In the rows, 128 means zero.
Each row is followed by its class; each block has classes of its own.
[ 76 131 149 137  67  56 175  94 176 115  96 101 157 104 131  59 193  99
 134   4  77 155  66 108 136 112 126 211 167 119 128 144 108]  k202
[111 129  96 110 102 138 141  95 147 106 142 131 115 109 121 110  93 142
 124 136 146 124 170 120 137 137 162 160 126 144 130 114 111]  k289
[118 149  98 141  96 128 115 115 119 127 120  86 150 120 124 141  99 155
  99 130 133 134 132 100 145 156 110 114 165 135 111  72 115]  k26
[141 131 137 122 116 108  91 116 126 101 118  95 132 141 135 112 142 129
 152 111 105 125  89 120 114 124  78  97 126 106 161 125 133]  k349
[ 99 156  71 143 121  86 161 123 111  92 114 109 103 153 128 105 128 136
  91 105 162 137 150  56 148 117 159 185 130 156 128 144 139]  k26
[107 152 117 155 144 120 164 121 119 154 107 102 114 145 133 119 141 151
  66 103 141 124 166 141 125 131 119 146 153 147 121 103 139]  k57
[ 89 135  88 147  86 115 147 164 136 103 132 180 127 135 147  99  95  81
  68 117 171 151 210  94 158 134 193 201 136 137  60 161 159]  k443
[128 129  93 101  95 176 122 137 167 140 131 134  78  84 132 118 103 167
  79 121 166 134 148 158  91 181 147 137 195 146 126  93 106]  k327
[125 147  85 154  86 141 141  67 142 173 163 122 154 103 162 134  87 156
 107 106 132 110 186 140 128 154 193  72 210 151 129  50  77]  k675
[128 117 116 130 108 150 140 110 145 116 130 164 131  96 141 123  86 138
 126 132 152 110 192 120 141 133 159 154 157 126 125 121 119]  k349
[128 100 144 123 125 175 154 101 151 123 127 131 110  52 171  75 172  95
  91  32 117 129  99 108 151 125  68 119 141 143 191 157 112]  k417
[156 133 168 138 119 119 142  86 122 145 123  91 123 138 155 119 132 126
 137 108 121 143 141  96 149 116 118 129 146 126 122  96 109]  k289
[ 95 157  76 164 150 133 155  75 101 164 126 118 103 116 159 127 145 158
  93  82 179  73 134 140 162 168 129 111 107 146 118  51 120]  k202
[140 126 131 140 105 159 128 102 147 111 185 153 130 122 136 108  70 127
 153 150 152 116 155 145 135 138 173  96 152 161 132 100 141]  k417
[147 163 156 123 115 125 114 114 119 167 126 108  93 163 140 127 136 106
 128 145 127 134 129 100 115 124 148 122 142 141 130 117 120]  k289
[115 170  92 129 125 119 139 129 115 151 130  91 113 100 127 139 160 130
 115 127 146 119  91 126 106 132 101 110 116 111 142 116 100]  k202
[133 119 123 131 118 158 134 108 148 124 139 176 121 115 136 131  99 109
 127 155 182 109 174 105 147 120 180 147 138 146 144 106  87]  k202
[133 133 141 111 119 138 145 102 120 173 127 116 127 146 140 131 151  93
 123 140 135 118 140 111 140 119 108 131 139 137 138  97 109]  k349
[149 144  70 181 127 129 187 162 120 131 159 190 135 143  88 145  58 165
 132 190 120 130 137  48 109 128 235 126  96 138 132 189 116]  k26
[173 106 165 127 100 116 142 114 126 150 146  59 125 139 149 103  93 124
 144 144 146 139 140  76 170 117 131 100 176 119 104  70 125]  k26
[125  80 107 128 108 160 173 105 154 113 162 127 118 112 118  97  77 171
 128 144 132  74 171 149 151 156 169 110 164 158 135  93  86]  k57
[159 111 126 104 129 126  98 104 117 138 125 102  94 140 155  91 124 120
 135 112 138 109 131 104 143 136 135 101 141 125 167  89 105]  k309
[ 72 127 110 126 126 101 123  97 112 108 107 140  86 106 207  77 137 170
 110  57 208  88 158 176 144 138 248 132 209 120 126  60  99]  k417
[149 140  88 141  95 148  92  99 150 138 139 140 127 128 137 115  96 109
 113 154 159 111 174 137 119 139 136 120 140 131 132  75 113]  k327
[ 97  92 171  74  70 136 109 108 166 107 118  87 113  47 142 124 130 149
 141 118  99  93  88 146 146 131 100 144 156  90 135 126  44]  k309
[ 86 151 107 170 159 116 155 103 105 171 111 141 115 149 145 124 122 150
  69 108 114 122 146 129 157 151 143 127 108 147 130 105 160]  k417
[133  68 124  99 109 160 138 105 149 114 144 188 154  83 159 122  84 128
 108 132 142 151 189 133 159 143 162 132 136 104 112 108  81]  k675
[132  88  34 130 116 161 155 108 189 135 141 198 124  66 147 105  78 141
  63 146 205 100 236 107 103 123 168 139 158 137 161  91 101]  k675
[ 75 115 118 123 154 136 123 119 128 118 113 119  97 108 157 120 168 136
  81  81 184 115 129 138 141 121 131 129 116 131 163 112 110]  k57
[126  77 128 116 129 163 147 111 148 163 146 162  95 106 116 120  92 116
 117 185 158 112 195 127 163 143 167 142 126 142 153 102  88]  k57
[114 137 131 156 142  90 117 112 127 173 125 138 129 127 134 161 158 123
 141 142  97 131 109 114 124 114 103 129  81 106 147 135 120]  k309
[197 140 162  97  88 137  95  90 103 185 124 140 171 164 111 110 124  39
 156 214 132 187 165 147 135 125  71 137 105  90 120  46  99]  k349
[164 132 204 108 106 145 119  70 131 191 141  82 138 150 159 119 145  61
 137 131 106 125 114 108 136 109  73 102 166 143 137  77 125]  k417
[155 122 162 134 105 128 110 108 132 152 127  95 121 132 144 115 126 124
 133 144 128 127 112 109 137 115 115  93 151 125 146  92 106]  k26
[151 142 171 159 118 106 155 116  89 120 128  88 112 154 125 102  94 120
 142 131 122 149 137  93 202 157 117 146 151 133  83  93 142]  k417
[137  96 103 108 112 130 160  85 150 114 148 136 131 108 137 110  81 158
 153 114 158 129 177  88 138 141 189 159 161 134 117  88 111]  k289
[147 124 166 148 118 126 130 119 158 162 140 110 163 134 124 123 118 100
 133 132 124 137 131 122 133  99 107  97 153 129 125  87 144]  k675
[127 144 107 157 136  83  81  94 125 184 121 119 129 144 144 144 140 115
 108 149  88 169 146 111 117 120  82 100 101 119 165 118 164]  k26
[103 145 140 135 125 127 128 121 138 179 106 109  97 144 129 133 117 143
  72 127 171 146 122 105 103 129 142 148 114 130 129  96 141]  k443
[114 105 119 136 122 107 138 139 136 131 131  98 135  82 127 148 145 153
 164 138 121 113  86 106 136 123 110  93 133  83 160 121  83]  k349
[145 136 161 144 114 123 120  99 132 161 132 112 119 135 142 125 125  93
 139 136 149 124 122  96 157 123 125 118 122 120 129  87 109]  k202
[145 143 166 127 129 147 136 107 125 167 129 106 114 132 144 129 142 110
 124 120 150 127 116 119 139 122 125 111 149 139 142  88 103]  k202
[126 121 131 119 135 114 127 123 138 119 141 112  99 119 151 113 136 152
 109 108 111 140 102 142 108 123 109  89 104 112 148 154 134]  k675
[159 166 174 130  91 156 150  74 106 183 159  59 120 108 135 119 122 105
 164 115 148  96  99 106 159 129 123 107 156 146  99  74 112]  k26
[108 111  87 131 144  58 134 130 106 120 139 111  82 125 124 130 178 137
 185 171 104 126 123 149 150 131 101 111 109 108 177 145 100]  k349
[153 140 161 150 111 134 131 117 122 175 126 116 127 131 136 127 122 108
 118 162 137 141 140 110 148 110 122 117 139 126 124  96 114]  k26
[ 95 139  92 128 151 148 159 126 109 126 109 146 121 130 132 107 142 151
  79 115 158 111 133 161 138 125 130 132  74 123 147 116 129]  k349
[ 96 124 111 160 139 118 156 116 121 132 121 113 125 126 126 133 132 151
 109 101 142 127 141 122 154 140 114 146 129 148 123 104 135]  k443
[ 97 112 144 147 138 148 155 144 139 145 112 137 109 154 131 122 127 137
  70 145 159 110 130 127 141 107 142 132  94 145 136 119 120]  k443
[ 78 110  85 155 156 114 179 101 144 154 117 142 132 110 135 130 124 193
  70 108 132 119 146 150 137 130 143 122  99 125 144  94 118]  k675
[125 141 141 125 102  96 106 113 117 131 118  97 108  99 139 104 148 119
 161 119 120 136 112 145 140 128 118 120 133  86 151 121 102]  k349
[128 104 154 156 147  99 145 121 137 145 135 109 102 108 134 125 147 136
 135 126 101 152 136 130 138 115 102 118 119 112 163 152 123]  k57
[156 133 151 121 111 124 150  84 122 153 133  83 125 149 146 115 128 116
 131 119 111 135 137  85 144 122 116 128 134 132 120 100 111]  k289
[104 121 113 159 150 123 146 139 123 151 105 122 105 130 129 115 121 157
  81 131 135 115 139 116 163 129 133 122 114 137 135 114 149]  k26
[151 138 118 145 147 112 140 120 102 132 140 118  96 120 152  98 140 145
 137 117 117 130 101 135 113 135 118  85 119 111 159 137 132]  k417
[165 151 207 156 117 127 119 101 107 160 127 102 110 164 150 124 122 106
 141 143 130 139 121 126 170 125 131 103 131 124 113  84 102]  k202
[112 146 104 109 112 162 113 130 118  87 143 158  86 121 123 120 124  97
 140 153 170  97 169 128 156 138 172 150 139 173 136 140  95]  k289
[110 118 118 123 134 145 168 130 124 105 142 145 128 125 131 138  81 155
 116 157 163 129 186 116 166 127 180 159 112 130  83 116 126]  k289
[145 144 141 150 118 118 114 149 121  86 112 128 121 102 119 105 128 138
 151 118 154 135  83 121 120 126  90 129  87  75 125 141 140]  k349
[113 173  92 208 182 147 193 133  92 172 117 157 108 112 129 186 162 170
  77 169 195  94 133 125 136 124  76 132  30 121  95 100 120]  k289
[130 144 120 123 147 112 105 114 113 125 133  89 100 120 138 127 136 146
 150 126 122 134 125 133 123 121 120  96 115 117 160 126 133]  k289
[146  97 148 153 123 112 137 121 154 168 121  95 132 114 144 121 137 141
 131 131 123 115 112  96 131 105  99  94 165 118 146  90 125]  k26
[ 98 120 129 172 142 101 140 120 147 133 107  92 131 143 129 109 110 183
  78 101 131 130 129 130 128 123 124 115 111 114 139  91 152]  k57
[162  99 123 176 113 130 139 109 143 100 166 188 131 111 139 114  52 137
 172 166 183 127 174  85 157 139 202 125 145 125 123  93 117]  k417
[106  79 114 124  96 144 149 114 151  67 116 137  99  99 104 105 118 122
  98 175  98 118 192 142 222 165  24 188 100 157 112 130  98]  k289
[125 106 128  64 142 185 175  37  83 139 142 122 172 124 131 118 129 159
 163  93 139  73 125 179 132 139 192 118 137 134 146  53  32]  k57
[102 158 118 142 124 141 147  98 121 150 124 134 123 141 133 130 120 136
  99 102 135  92 105 107 139 148 158 132 101 143 117 111 118]  k202
[163 134 162 143 128 115 115 124 129 108 135 143 100 130 131 103 100 173
 139 130 111 190 115 170  94 164  97 117 138 121 121 126 174]  k417
[145 157 141 161 105 135  72 112 137 115 140 167 128 105 135 114  55 104
 173 125 169 101 154 100 139 131 223 122 135 108 120 120 141]  k202

Next block, with new classes.
[137  53 192 115 138 115 118 154 169 103 176 101 144  79 137 142 172 132
  76 156 218 183 141 194  44 185 122  88 197 169 219  49 132]  k421
[112  93 138  76  77 134 158  95  43 132 140  97 152 148 208  95  77 203
 156 120  97 143  65 192 133  98 109  73 154 106 135 120 156]  k480
[123 103 134  66  90 146 156  98  42 111 134  91 129 137 202  97  73 201
 147 131  85 160  38 150 132 104 120  93 161  98 125 126 159]  k421
[137 107 170 127 147 123 116 160 179  98 126 168 117  75 116  95 200 110
  40 153 218 151 150 203  41 177 137  94 189 168 151  63 126]  k480
[ 82  59 166  53 104 179 193 135  70  94 138 162 152 183 166 138  31 204
 165 106 104 149 130 182 148 172  84 149 151 233 104 151  93]  k421
[ 92  60 173  58 116 185 191 125  80  91 133 160 145 183 164 129  41 202
 166 115 103 148 121 180 150 165  86 141 148 219 114 148  89]  k421
[ 90  58 179  49 132 188 170 121 123  96 141 184 124 178 158  74  84 196
 165 125 101 103 120 201 128 159  87  79 111 199 129 178 103]  k862
[115  94 113 113 112  97 139  88  30 130 170  85 143 136 193 102  70 191
 173  86  82 150  65 159 142 100 100  72 119  74 115 125 131]  k561
[ 71  49 192  60 143 174 189 127 118 112 120 171 140 181 164  91  94 194
 167 117 131 107 118 205 140 150  66  79 129 205 136 152  97]  k972
[ 79  50 177  49 110 152 186 144  91 107 118 157 155 179 160 108  46 175
 159 110 126 121 113 205 145 165  72 120 167 195 123 128  93]  k972
[112  78 137 104  88  79 177  92  49 139 129  90 159 151 221  91  66 170
 155 112 120 156  15 164 129 141 106  68 187  96 138 106 148]  k972
[126  96 160 152 135 109 121 165 176  91 145 176 109  79 113  80 176  97
  43 145 192 153 133 182  46 213 138  86 200 164 140  68 120]  k862
[ 86  72 183  66 135 185 185 133  99 118 144 165 135 180 157 100  99 210
 196 121 123 103 141 199 132 142  88  97 126 191 130 151  91]  k561
[131  82 129 121  89  72 164  92  46 115 147  92 143 166 218  91  73 205
 166 100 110 163  35 182 128 150 114  76 193  93 140 138 139]  k974
[226 165 129 195  87 152  82 101 157  87 191 178 137 117  99  77 131 143
  90 160 161 129 141 184  86 112 116 167  75 159 133 105  84]  k862
[ 97  53 178  31 134 180 192 117 111 107 100 177 140 161 168  66  64 163
 153 155 118 106  88 217 152 136  83 109 140 159 124 129 110]  k972
[129  99 168 121 135 120 133 160 169 113 140 151 114  68 130 101 199 109
  48 148 222 147 148 196  45 183 138  88 200 160 147  59 124]  k480
[120  95 172 144 157  96 144 163 179  99 130 161 109  65 105  97 181 102
  54 143 212 138 132 192  59 204 129  98 192 163 126  75 126]  k639
[120 102 126  68  99 136 153  94  53 117 139 108 146 136 188  70 102 190
 154 131 120 139  42 170 131 124 127  52 166  95 149 141 167]  k488
[126  71 161 109 152 116 127 146 189  95 161 108 143  85 129 138 166 123
  94 145 250 156 128 181  48 176 123  76 192 137 208  77 135]  k701
[111  87 133  92 105  83 187  81  44 140 143  93 126 146 203 105  80 187
 175 107  97 145  36 145 148 152 104  70 167 101 124 150 146]  k639
[121  75 159 136 133 113 127 150 171 112 169 109 154  91 128 160 165 138
 109 145 240 161 148 178  60 184 130  95 189 145 197  79 128]  k701
[229 178 126 197  83 163  94  86 135 100 220 161 128 105 100  70 172 155
 119 156 151  97 190 188 135  59  87 176  75 115 136  96  70]  k974
[104  66 144  45 118 175 189 126  95 102 149 171 168 160 148  99  60 171
 170 112 131 124 119 181 134 184 103 110 170 211 118 153  95]  k488
[109  80 113 111 114  92 155  84  43 138 172  77 136 130 179 116  59 182
 183  79  58 135  54 145 156 110  92  75 125  86 106 141 138]  k639
[ 81  47 174  45 155 172 208 114 107 102 105 187 117 147 148  76  63 159
 156 136 118  94 107 212 175 165  75 116 118 176 102 151 102]  k639
[110  37 153  62 148 175 193 124 110  83 118 184 120 159 158  57  62 171
 167 142 122 109 107 236 171 159  79 113 133 154 118 151  87]  k974
[123  85 122 125  84  87 173  94  55 131 152 101 141 147 210  91  55 175
 149 105  99 152  22 160 123 166 126  76 171  96 116 131 136]  k862
[102 108 115  88  99 142 153  85  50 114 133 114 154 144 200  99  84 199
 158 130 120 146  51 159 136  97 116  76 158  89 152 135 167]  k701
[102  75 119 111 122  89 163  86  44 144 160  65 133 127 181 126  63 190
 177  72  66 135  49 138 158 116  95  70 135  81 114 136 136]  k639
[215 192 137 214  92 194 107  94 142  93 186 181 118 110 105  81 179 124
  91 176 176 120 155 157 130  75 107 188  49 165 127 106  74]  k421
[123  98 174 136 156  96 138 165 165  94 127 152 103  72 116  82 191 112
  58 149 204 144 142 186  44 223 133  86 196 157 160  74 139]  k211
[220 191 132 213 108 161 116  73 144 100 194 163 119  95  87  67 160 148
 114 163 140 101 181 172 117  80  92 179  52 122 127  74  99]  k211
[133 100 136  84  76 136 141  94  60 102 141 113 125 138 198  43  77 186
 123 141  99 134  25 197 123 102 115  64 146  78 150 120 162]  k862
[221 202 144 184 102 167 101  75 131 108 199 168 118  99  96  76 182 151
 104 162 171 101 187 174 121  54  98 179  53 110 124  79  72]  k561
[ 90  56 157  68 129 155 177 149  81 103 119 152 133 165 138 108  56 181
 176 108 100 122 131 181 141 191  86 121 148 199 146 140 103]  k211
[106  55 157  29 151 197 188 111 103  90 125 200 149 147 151  58  74 154
 159 144 130 105 100 211 154 174 103 103 134 181 116 156  99]  k488
[108  66 101 130 115  84 150 105  52 139 156  74 130 148 191 130  71 218
 187  85  83 153  69 169 148 122 111  75 139  74 124 148 151]  k974
[ 77  38 172  71 151 176 192 138 125 106 137 169 130 183 161  98 100 221
 188 118 123 106 147 225 145 159  78  80 129 201 141 183 101]  k974
[199 180 129 195  99 181 112  84 119 105 219 159 115 104  95 117 168 157
 120 149 127 130 192 138 134  73  87 186  80 143 116  75  76]  k421
[137  58 176 115 149 115  80 174 161 118 142 122 140  84 110 142 179 126
  80 134 214 158 151 199  53 180 127  87 184 170 220  55 113]  k480
[128  92 145  66 103 129 167  80  64 125 135 103 121 133 187  73  81 193
 160 132  99 127  32 173 133  98 106  75 144  90 145 123 166]  k639
[123  99 121  68  94 129 145 100  56 112 145 102 145 134 182  72 100 180
 155 139 119 149  41 171 126 127 130  54 170  87 148 136 176]  k488
[ 81  59 188  66 131 204 183 126  91 106 151 165 139 174 168 118  95 223
 180 119 105 124 136 188 137 147  82 103 125 225 134 159  97]  k421
[141  59 171 129 147  94  83 183 156 112 137 107 141  72  99 126 149 115
 100 140 190 152 138 181  49 212 138 100 179 151 213  55 136]  k211
[234 156 129 203  80 151  77 102 151  81 194 175 144 130 110  68 152 152
 113 161 182 131 157 204 103  94 108 166  67 167 153 127  76]  k974
[224 164 131 205  85 155  76 103 158  90 190 187 138 125  95  78 129 142
 105 154 156 127 138 178  82 114 120 173  69 169 129 101  85]  k862
[127  98 127  86  83 136 144  98  62 106 130 115 117 139 191  52  75 187
 132 149  89 141  29 190 129 108 119  68 147  67 141 120 172]  k862
[ 87  54 172  45 104 151 196 135  91 111 120 155 160 176 172 106  44 181
 154 116 132 126 107 205 139 163  77 121 169 197 123 131  97]  k972
[100  57 159  37 110 182 188 130  89 103 143 149 166 169 149 107  58 190
 184 115 133 122 114 186 142 177 101 104 169 199 134 152  96]  k488
[123  74 169 114 140 118 125 149 179 103 165 108 152  82 133 142 177 130
  92 149 252 155 144 182  55 183 126  77 192 145 207  83 125]  k701
[ 91  58 162  48 117 155 192 140  69 102 125 141 127 174 151 106  48 193
 182 109  99 117 127 184 151 189  80 121 151 188 139 153  98]  k211
[ 72  61 177  60 143 197 183 128 105 118 134 170 138 189 164 114 109 209
 182 106 105 106 151 194 149 146  77  75 122 226 134 184  79]  k480
[129 103 125  93  86 140 143  94  65 108 120 124 121 138 191  53  66 195
 122 142  94 139  26 193 124  99 124  78 129  80 133 123 175]  k862
[131 103 183 141 126 119 121 156 161  78 154 154 121  80 126 103 182 111
  52 153 207 178 141 178  49 198 134 108 196 179 137  64 124]  k421
[218 179 136 221 100 183  93  93 167  95 181 191 106 115  87  51 177 100
  94 179 153 100 141 164 128  86 112 159  55 129 145  98  71]  k862
[128 103 164 134 139 110 118 167 177  87 136 180  96  75 119  69 189 105
  25 147 208 143 122 195  35 206 142  80 195 160 146  77 131]  k862
[214 188 136 199 100 165 111  83 133  96 200 160 111  97  88  57 174 145
 115 167 145  99 182 175 125  83  83 165  58 121 142  79  95]  k211
[129  51 188  99 122  93  98 189 166 119 137 113 160  80 123 125 152 119
  77 147 229 153 126 208  41 193 125  92 211 162 199  43 127]  k972
[111  90 145 104  82  76 184  83  48 136 132  94 146 155 226  86  77 176
 147 117 124 155  21 172 130 134 105  72 181  89 129 114 153]  k972
[140  71 177 115 139  98 118 151 162 119 174 107 132  79 130 126 177 135
  83 148 234 160 149 211  43 166 125  88 170 134 202  54 131]  k561
[119  89 188 129 139  91 134 166 185  99 125 150 128  69 126  81 186  89
  34 150 232 151 121 199  37 195 126  83 223 148 147  36 131]  k972
[126  96 138 100  70 103 171  80  29 110 156  86 156 153 232 106  61 198
 152 122 102 189  30 156 128 144 116  88 174 120 125 134 147]  k421
[142  80 184 114 133  91 119 158 162 113 177 108 129  78 128 114 182 117
  83 144 230 155 143 203  37 175 128  86 197 126 194  44 125]  k561
[138 110 164 123 145 119 131 150 174  88 144 166 130  69 117  76 204 104
  43 146 235 153 127 180  38 211 154  73 210 170 145  85 124]  k488
[130 103 130  80  91 130 146  93  41 123 149 100 136 136 195  80  91 210
 156 136 111 153  66 185 120  90 114  76 143  84 147 108 157]  k561
